Here is a tiny trained network, its code and every weight. The questions are about switching its units off for an input and a class, where a switched-off unit gives its printed mean instead of its output.

import numpy as np


def w(rows, s, z=0):
    codes = np.array(rows[::2]) - 128.0
    scale = np.full(codes.shape[1], s)
    scale[-1] = z or s
    return codes * scale


def f(y):
    return np.maximum(y, 0)


def log_softmax(a):
    a = a - a.max(-1, keepdims=True)
    return a - np.log(np.exp(a).sum(-1, keepdims=True))


def net(x, mask):
    res = np.array(x, float).reshape(1, 7) / 4 @ E
    y = f(res @ A[0][:, :-1].T + A[0][:, -1])
    res = res + np.where(mask, y, B[0][:, -1]) @ B[0][:, :-1]
    return log_softmax(res[-1] @ U[:, :-1].T + U[:, -1])


A, B = {}, {}
E = w([
[98,133,146,57,204,55,148,106,11,144],'x0',
[85,148,205,179,81,186,49,14,140,55],'x1',
[149,144,156,107,156,92,174,91,213,74],'x2',
[83,96,180,99,94,88,72,145,90,70],'x3',
[149,92,63,122,157,186,226,108,176,208],'x4',
[148,14,70,189,115,219,106,34,166,107],'x5',
[36,135,131,106,254,35,140,190,220,126],'x6',
],0.0068)
A[0] = w([
[179,100,116,155,110,219,97,86,124,116,197],'neuron 0',
[107,153,122,104,191,70,214,163,199,150,224],'neuron 1',
[143,142,78,157,153,136,160,114,212,148,254],'neuron 2',
[114,136,132,51,182,22,157,184,33,157,131],'neuron 3',
[136,156,116,124,191,132,207,139,236,185,147],'neuron 4',
[58,161,248,146,88,103,30,137,116,35,207],'neuron 5',
],0.012,0.0023)
B[0] = w([
[158,139,124,150,77,160,152,108,94,145,225],'neuron 0',
[108,127,136,110,214,120,123,172,151,117,227],'neuron 1',
[137,98,144,146,112,205,131,152,157,99,203],'neuron 2',
[139,128,127,111,181,69,151,118,30,156,247],'neuron 3',
[118,123,133,124,157,137,107,137,205,95,220],'neuron 4',
[78,172,127,121,9,33,79,97,182,134,253],'neuron 5',
],0.015,0.016)
U = w([
[59,189,165,110,60,63,75,90,132,134,131],'0',
[106,113,140,85,230,145,167,191,181,110,46],'1',
[199,99,97,191,61,254,183,78,74,151,249],'2',
[110,145,136,39,232,36,186,155,5,177,140],'3',
],0.0071,0.0018)

Each question gives the input, the list of numbers given to net, and the class t.
The units are the neurons (one row each of A and B). Each row of codes is followed by its name. A weight is (code - 128) times the scale printed after its matrix; where a second scale follows, it is the last column's (A, B and U).
mask holds one flag per neuron, in row order. A switched-off neuron (its flag False) gives its mean, the last column of its row in B, instead of its output. The means were averaged over made-up inputs and are rounded, as every weight is.
A unit's drop is (log p(t) with every unit on - log p(t) with that unit switched off) / (log p(t) with every unit on - log p(t) with every unit switched off).
The circuit of an input: a set's keep is (log p(t) with only the set's units on - log p(t) with every unit switched off) / (log p(t) with every unit on - log p(t) with every unit switched off). Starting from all 6 units, units are removed one at a time, each time the one whose removal leaves the highest keep (on an exact tie, the one counted first), for as long as the keep stays at least 0.8.
units of the circuit, in order: the units of the circuit, biggest drop first
top k neurons: the k neurons with the biggest drops, biggest first
drop of u: that unit's drop, to one decimal
input [-1,4,8,7,3,3,-8], class 2: units of the circuit, in order => [neuron 0]
input [3,-3,-4,5,-2,5,-4], class 2: units of the circuit, in order => [neuron 5; neuron 1]
input [5,4,8,-2,0,-3,2], class 3: units of the circuit, in order => [neuron 1; neuron 3]
input [0,2,-3,-5,-6,-7,7], class 3: top 2 neurons => [neuron 3; neuron 1]
input [-4,-4,8,1,-2,-7,2], class 1: top 2 neurons => [neuron 4; neuron 1]
input [-4,-6,6,5,0,1,-5], class 2: top 3 neurons => [neuron 5; neuron 1; neuron 3]
input [0,-4,-3,-2,-6,5,6], class 3: top 3 neurons => [neuron 4; neuron 5; neuron 2]
input [-6,-8,4,-5,8,2,-4], class 1: top 2 neurons => [neuron 4; neuron 1]
input [-5,-3,-3,2,4,-3,-5], class 2: drop of neuron 5 => 0.3
input [0,-1,-3,0,-3,0,8], class 3: drop of neuron 3 => 0.2
input [-8,-3,4,5,1,7,5], class 1: drop of neuron 4 => 0.1
input [-3,-7,4,3,8,-6,-6], class 1: drop of neuron 4 => 0.2
